Here are made-up elements, facts about them, and rows of numbers that follow some of those facts. Name the element behind each unnamed row.

Some rows with their names:
benom: [  6  -8   5  -6   1  -5  16  -9  11  -9  -2   4  -4 -10   6 -10  11  12
  -9  -5 -20   8  -9  10  -9 -15 -13  15   9  -9 -14  -4  11   2  -1 -15
   7 -14   4   1   6  -4]
zefli: [  5 -13  -7   1   6   9   1  15  -5 -15  -4 -13   0  -6  10  13   8   6
 -16  -1  -7  20   7 -10   6   1  -3  -7   0  -3 -24   5  -8   5   8  12
  12 -12  -2   0  -8  -7]
gutran: [ -5 -34  -1  -3   5  -1   5   0  -9   3   0  -4  -1   3  16  18  -1   0
  -1 -13 -12 -19  -2 -25   1   5 -11  -5  13   4 -13  10   7 -10  -1  11
   7  25   2   1  15   6]
sapos: [-12 -16 -12  10  -8  12 -12   9  22  15 -20 -10  11  20  15  -2  11 -39
   5  -3 -11  10  -7  -2  -4  27  23 -26  -7  15 -14  -6 -10  -7  20  -3
  -5  16   7   6 -14 -11]
stipen: [ -2  -6  -1  15 -14   9  -7  24   3  10  -6 -14  -2   3  13  10   5 -11
   4   8 -12  27  -4   8  17   6 -12  -5  -8   7 -17   5  -7   5  15   1
   7   7   9   1   0   2]
grogroler: [-11 -15 -16  16  -6   9 -10  18   8  10 -24  -7  12  10  13  14  18 -21
   1  -5 -17  20  -2   0  19  21   1 -21  -7   8  -4   4 -14   0  13   5
   2  17   9   9 -10  -7]
gruklu: [  0 -15   2   3   0  -8   3  -4  18  13  -9  -1  -5  -2  12  -3  12   4
   7 -11 -21   4  -4  12   4  -4 -14   6   4   0  -6  -8   3 -10   1 -17
   4   2   4   3   4   1]
vufor: [  5   6  -2  11 -10  16  -3  21  17  16 -12  -2 -14  20  14   0   4 -24
   7   4 -10  19   2 -15   0   7  -3   3  -3   9 -16   1   6  -6  20  -2
   4   4  -1  -1  -4   1]
kezere: [ -4 -17   5   7   2   3   3   4  -3   4 -14  -5   2  -8   7   0   2   1
   1 -12 -17   5  -6  11  11   0 -20  -6  21  11  -6   0  -5 -12 -13  -4
   8   9   3   0   9  -8]
briki: [ 14  -1 -13  15   3  10 -26  -1 -16  14 -11   3  -7   4  31  17   0 -23
 -15   3 -17  10   3  -4  -5  14   5 -18  -9  20 -17 -14   3   8  13  -7
  -9   1   9  -8 -16  18]
flikar: [ -8 -12   2   5   9   8 -18  -8  -2  -1 -20  -1  12 -11   5   1  10 -10
  -1 -14 -19   7  -2   7  18  17  -6 -18  20  12  -5   0 -11  -8  -5   7
   4   6   4   4   2 -12]
klozom: [ -7 -17  -9   6  12  -9 -13 -20  11  -3 -11   5  -1   7  25   8  11 -15
   1 -12 -19 -13   4 -16  -5  13   6  -9   1   1 -14   7 -11 -16  11  11
 -12  11  -4   1   0  -4]
ploskun: [  2 -22  -7  13  -2  11  -1  31   2   6  -7 -21  -2   5  16  21   0   0
  -2   0  -9  20   7  -5  17   3  -9 -11  -4   6 -18   2 -11  -4   7   7
   9   1  -3  -2 -11  -3]
troskostul: [ -8 -16 -14  17  -3   8 -13  18   5  13 -23  -5   9   8  16  18  16 -16
   0  -5 -19  20   0  -1  22  18  -3 -17  -8   9  -2   5 -13   1  11   8
   1  13   8  10 -12  -5]
stuniflon: [ 14  12   0  -7   6  16  26  -7  13  -9  -7  19 -14   6   7 -17   7   3
 -16 -19 -10   7   2 -24 -19  -7  -8  25  18  -5  -2  -8  26  -5  -9 -20
  16  -2  -1   2   6   1]
gozuku: [ -3  -9  -4  14  -7   6 -11   6  -4   7 -11  -4   2   4  19   9  10 -10
  -1  -3 -19  21  -4   7  13   9  -2 -13  -6  11 -12   2  -5   4  14   1
   1   3   8   4  -9  -1]
dranu: [  5 -11   5  -6   0  -7  17  -8  10 -11  -2   2  -6 -13   8 -11  11  11
  -9  -3 -19   4  -8  10 -10 -12 -13  14   8  -9 -15  -2   9   1  -3 -13
   5 -11   4   1   7  -1]

There are 3 kinds of fact about the elements: φ, χ, δ.
[kodrin deder truta dranu flidos drogrur kipom pakur stako skezonu graklun skonen stilel trega fikli gaflal broflar brugur klabus ploklu brutra maploge trugoruk konar pupla noles stuzos siseza fevo plotro stuniflon kupas verules maru sukifir digrem klagustem flepakle teplavin vobrar draplu briple taplom digrepan sadron skoflom benom skibrun] φ a
[stiskes gramos vone pufur mikul troskostul gragron grolim fliplon pidun stigim stonum feplen sapos grogroler grubros skisizu] φ b
[bodroplim sifli zefli zulaso brestim flimul rerok fluvin zoskedok sodruflun nozar bemu plibem skeris felun veplak plevi gisos] φ e
[badim bruge paplun fupan sadar flikar drotruk govel klozom fegis navo klobem lostin klasoplum gradulu dibros fluvek tuskil gulir] φ c
[stipen starele suplon zitriflu dogri paske skedu flonos gukan vufor ploskun dadras trudol kosul reklol] φ f
[gruklu kezere gutran tizan rodra rebrek kenum brobru brodres pebros nerel pabrer] φ d
[guzu golifek gozuku fliska vuves maflo zirum briki kemizus traflikluk zumas] φ g
deder χ flepakle flikar guzu skedu golifek mikul
sifli χ klabus
badim χ klagustem gramos
starele χ kodrin
vone χ truta plotro skibrun maflo
drogrur χ kodrin pabrer
kipom χ fliska skibrun
pufur χ stipen
pakur χ gukan zoskedok nerel
bruge χ noles briple
paplun χ zirum teplavin
graklun χ dranu
skonen χ dadras
brestim χ vobrar benom stako
gutran χ veplak flidos zefli
gragron χ pabrer feplen
rodra χ gaflal
broflar χ trega ploklu
fluvin χ briple nerel
brugur χ lostin ploklu teplavin
klozom χ flidos rerok
fegis χ grogroler truta
maploge χ kenum teplavin
grolim χ stilel
navo χ ploskun skezonu
sodruflun χ verules flidos reklol
stuzos χ truta brutra
pidun χ paske
flonos χ zulaso flimul
brobru χ bemu dibros
plibem χ stiskes suplon
fevo χ gukan
skeris χ grogroler draplu
brodres χ vobrar siseza nozar
stuniflon χ fliplon siseza
vuves χ zefli konar
maru χ fikli siseza
stonum χ troskostul paske stiskes
sukifir χ gradulu pupla grubros digrem
pebros χ ploskun
vufor χ gruklu vobrar
fluvek χ skibrun
sapos χ fliska
briki χ teplavin klobem bodroplim
felun χ tizan
tuskil χ sadar stilel
taplom χ fikli
kosul χ gozuku bodroplim
zumas χ nerel
sadron χ gozuku rebrek
skoflom χ klasoplum
gulir χ traflikluk flimul
skisizu χ plevi gaflal kezere
[kodrin gramos zefli pakur skezonu paplun tizan gragron trega rerok fluvin zitriflu stuzos stigim skeris dibros pebros ploskun zirum grubros kosul pabrer skisizu] δ l
[deder badim mikul zulaso kezere guzu graklun skonen fupan stilel brestim flikar flimul dogri navo nozar brobru plotro gradulu vuves gukan fluvek briple tuskil veplak skoflom] δ i
[truta sifli dranu drogrur gruklu fikli drotruk klozom zoskedok maploge trugoruk bemu lostin brodres klagustem vufor nerel sapos zumas benom] δ k
[stiskes starele gutran gaflal rebrek govel klabus brutra fliska noles pidun felun trudol] δ h
[bodroplim vone flidos kipom troskostul suplon fegis kenum grolim fliplon skedu siseza plibem stuniflon kupas verules maru digrem vobrar grogroler traflikluk sadron gulir reklol plevi gisos] δ j
[stipen pufur bruge stako sadar rodra golifek gozuku broflar brugur ploklu paske konar klobem pupla sodruflun flonos fevo klasoplum maflo stonum sukifir flepakle teplavin feplen draplu briki kemizus dadras taplom digrepan skibrun] δ m

Which element is each row?
No name comes twice in this set of rows, the named rows included.
[  2  11   6   3  -3  24  -4  14 -10 -12 -14  -4   1  -4  -3  -3   5 -12
  -9   3 -10  28  -2   0   9   6  -9  -5  18   6 -22   6   3  10   5  12
  19 -11   2   1   4 -14] : nozar
[-20 -14  -3  -1   8  20  -5  -8  13  -5 -24 -10  26   6   0 -16   7 -39
  -4 -16  -3  -4  -9   4 -11  35  23 -32  21  19 -13 -13 -13 -15  -5  -5
   0  22   9   3  -3 -22] : fluvek
[ 10  11   4  -7   5  15  24  -6  10  -4  -8  16  -9  -3  -1 -17  12  11
 -14 -20 -14  20   0 -10  -8 -10 -16  27  20  -7   1 -10  25   0  -8 -25
  22  -8   3   6   9  -3] : siseza
[ -2 -13   2   5   4   9   3   0  -3   4 -14  -2   0   0  12  -2  -6 -11
  -1 -12 -13  -9  -5  -4  -2   5 -14  -8  20  15  -6  -1  -1 -17 -12   1
   1  12   2  -7   8  -4] : brobru
[  1 -14   0   4   9   0 -24 -19   5   4  -9  -5   9  -1  18  -7   7 -17
  -7  -6  -5  -6  -1  -8   2  20   2  -6   6  14  -2   8  -3 -11   6   2
 -15   8   9  -3  -8   2] : bruge
[ -1 -14   1   7   1  -3   5  -6   6   5  -2  -1  -8   3  23   0   2  -6
   1  -9 -13  -7  -4  -6  -3   3  -8   2   3   6 -11   0   1 -16   2  -8
  -8  16   4  -6   4   5] : rodra
[ 12 -17  -4   1  -7   2 -23   0  11  10 -18 -15   9   8  20 -17   8 -21
 -16  11  -1  -5 -14 -12   0   9  -3   0  -6  26   4  23  12  -1  14  12
 -26  -5  12  -6 -18   0] : zumas
[-10 -13  -5  18  -9   5 -21  12   3  13 -15  -8   6   8  21  15  12 -16
   9  -2 -19  24  -1   5  22  16  -1 -19  -9  12 -12   8 -13  -1  20   6
  -1  10   7   4  -9  -4] : feplen
[ 16 -28   7  -4  -1 -12  -9  -6  19  14 -11 -17   6 -11  11 -20   9   3
 -10   6  -6 -12 -16  11   7  -4 -25  16   5  14   9  14  13  -6  -4  -8
 -19  -4  14  -4  -4   2] : nerel
[  0 -31   7  -3   3  -2   0   1  -5  12  -2 -11   8 -10   6  11   8   7
  -2 -13 -14   1  -4  -2  11   4 -16  -3  16   3  -5  -1  10   1  -3  -4
  14  15  12   7  13   5] : rebrek
[  6 -20  -8   7   7  -4   4   3   3   8 -13  -1  -1  -7  13   6  10   4
 -10  -9 -19   3  -4  10   4   0 -17   3   2   1   1 -11   1  -1 -13 -15
   1  10   9   1   0   6] : kenum
[ -8 -23  -6   7  -3  12 -20  14 -10  14 -13 -10   8  13  16  24   4 -23
   1  -7 -10   1   3 -28  13  26   6 -25   2  16 -13  13   2   0  19  21
   6  21   7   6   0   1] : pidun
[ -8  -8   2  11  -5  17 -11  13 -10   4 -22  -7   7   3  10   5   7 -14
  -2  -6 -20  21  -7   6  18  11  -7 -20  10  18 -11   5  -6   0   3  10
   9   1   3   4  -4 -13] : guzu

Now the same elements, written a new way:
Some elements and their rows:
kosul: [  5   2   3   1 -11  -6   0  -6  -8   3  10  -5  -4   6   9   3   2  -5
   3   1   5   7  10  -9  -6  -9   3  -5   5  -4]
benom: [ -3  -6  -6 -10   9  -2   8   5   6  -5  -6   1   6  -3  -2   5  -1  15
  -5  -6   0   2   3   4   5  -2   3   8 -15  -1]
veplak: [  6   8   3   7  -6  -2  -2   4   8 -12  -8   4  -7  -2   0   0   3  -4
  -3  15  -3  -2  -1   1  -3   0  -5   9  -3   3]
golifek: [-2  0  2 -2  6  4 -3  1 -4  0  2 -2  2 -2 -3 -3 -1  3  1 -3 -1  0 -7  1
  2  4  2  0  5 -1]
trega: [ -2   8 -12  -5   1   1   0   3  -7   1   8  -5   3  -6   0   2  -5  11
  -2 -18   3   3  10   2   1  -7   5   7  10  -4]
fluvin: [ -1  -4   0 -17 -11   2   1  -1   1  10   7  -3   0   8   4  -6  -1  -1
   2  -7  -5   2   1   5  -3  -1  -1   0  -2  -1]
pidun: [  0  -8  -4   8   0   7   1  -3   6   4   7   4  -2  -6  -6   1   1  -9
  -1  10   0  -6  -8 -11  -1   5 -12 -17   1   2]
vone: [ -4   2 -11   8   5   8  -1  -7   6   8  -1   9   1   3   0   3   1   5
   5  -4   3  -3  -2   6   0   4   4 -17  10   6]
brobru: [  9 -10   5   5 -17  -6  -3  -5  10  -1 -12   7  -8   7   5   3   5 -15
   2  33   0   4 -13 -14  -4   5  -3 -13   5   2]
fevo: [ -4  -4  -7 -20  -2   5   4   2   0   9  19  -2   3   0  -1  -2  -3  -4
  -2 -19  -2  -4   2   7   3   1  -4   7   1   0]
gaflal: [ -3  -1  -1   5   4   3   3   3   0  -3  10  -2   5 -10 -10   0  -3  -7
  -7 -10   0  -9   8   1   2   1  -7   4  -2  -1]
sadron: [ -3   5 -10  -5   6   2   3   1  -4   7  16  -2  -3  -5   0   3  -5   6
   2 -17   3  -4  11   3   2 -10   1   6   3  -2]
vufor: [  3 -12  10  -3  -3  -9   8  -3   6  -3  -6   1  -2  11   8   6   6   0
  -1   9   3   6   3  -7  -1  -4   3  -2 -19  -1]
zirum: [  2   6  -5  -2   3   0  -4   1 -10   3  -1  -4  -1  -6   0  -1  -3  14
   3  -5   4   6  -2  -3   0  -4   5  -3  13  -4]
flimul: [  4   0   3   0 -10  -8  -2   3   6  -6 -13   2  -1  -1  -3  -1  -1  -7
  -3  11  -3   0  -4   0   0   3  -2   8   0  -1]
zumas: [  6  -6  -2 -26  -6   0   3   2   2  10  -3   3   0   0   0  -2   4  -1
   1  -2  -5   0 -12   6   3   4  -2   0   0  -1]
tuskil: [ 10  -4  12  -1  -2  -8   0   1   7   2 -16   5 -12   4  -1  -4   1  -3
   2  -2  -4  -1  -3   5  -2  -1  -2   6   0   1]

Name these rows:
No name comes twice in this set of rows, the named rows included.
[  1  -4   9   2  -7  -2   2  -5  -2   1  12  -3  -2   9   7   0   4 -15
   1   3   2   1   6  -6  -3  -3   0  -2  -2   1] : flonos
[  3  -2  -1 -17 -13  -5  -2   2  -1   3  -6  -1   5   2   0  -3   3  -5
   1   6  -7   3  -5   7   2   3  -4   4  -4  -1] : zoskedok
[  2   6  -8   3  -1  -5   1   3  12  -5 -17   8   4  -3  -7   4  -3  -3
  -5 -18   1  -5  10  14   3   5   5  10  10   5] : plotro
[ -9  -8  -5  -5  14   4   8   2   4   0  11   0   0   0  -1   3  -4  12
  -2 -18   3  -1   7   3   2  -3   2   5 -11   0] : taplom
[ -4   7 -10  -1   5   5   4  -1   6   4   0   3   4   3   0   1  -1   8
  -1 -34   2  -3  18  16   0  -1  10   1   6   5] : stuzos
[ -3   4  -3  14   7   0   3   0   4  -2   0   1   7  -7 -11   1  -3  -7
  -6 -23   2 -11  16  11   3   3  -2   0   3   4] : brutra
[-5 11 -5  1  9  8  1  5 -1 -8 13 -3  0 -4  0  1  0  3 -2 -8  0 -5  3  3
  0 -2 -3  9 -1  2] : konar
[  0   6  12  16  10  -1  -3  -5  -4   8 -12   3  -3   8  -1  -5   0   4
   7 -18  -1  -3   7  14  -1  -3   8  -2   1   3] : fegis
[ 10   9  11   0   5  -1   2   3   1  -3  -9   3 -13   2   4  -3   9   5
   4   3  -6   0  -4  10  -3  -6  -1   4  -8   3] : klozom
[  2   2   0  -6  -7  -6   0   2  -1  -3 -10  -1   2   2   1  -1   4   2
   0   7  -4   4   0   8   2   1  -1   2  -6   0] : bemu
[  2   1  -9 -18  -1   0   8   4   6   4   2   3   0  -2   0   3   3   5
  -2 -16  -2  -3   5  12   3  -2  -2   7  -4   2] : drogrur
[ -3  -5  -1  -7  -3   2   4   3   1   5  12  -2   7  -8 -10  -2  -3 -13
  -6 -10  -2  -9   3   1   3   3 -11   5  -1  -2] : noles
[  8   4   0  -1   1   2   2   4  12  -5  -6   8 -13  -2   0   1   3  -2
  -1   4  -1  -4  -9   0  -2  -1  -4   4   4   4] : vuves
[-10  -7  -3  -1  14   3   4   3   2  -4   7  -3   4  -2  -2   2  -5  11
  -4 -14   3   0   4  -2   4  -2   3   6 -12  -1] : stako

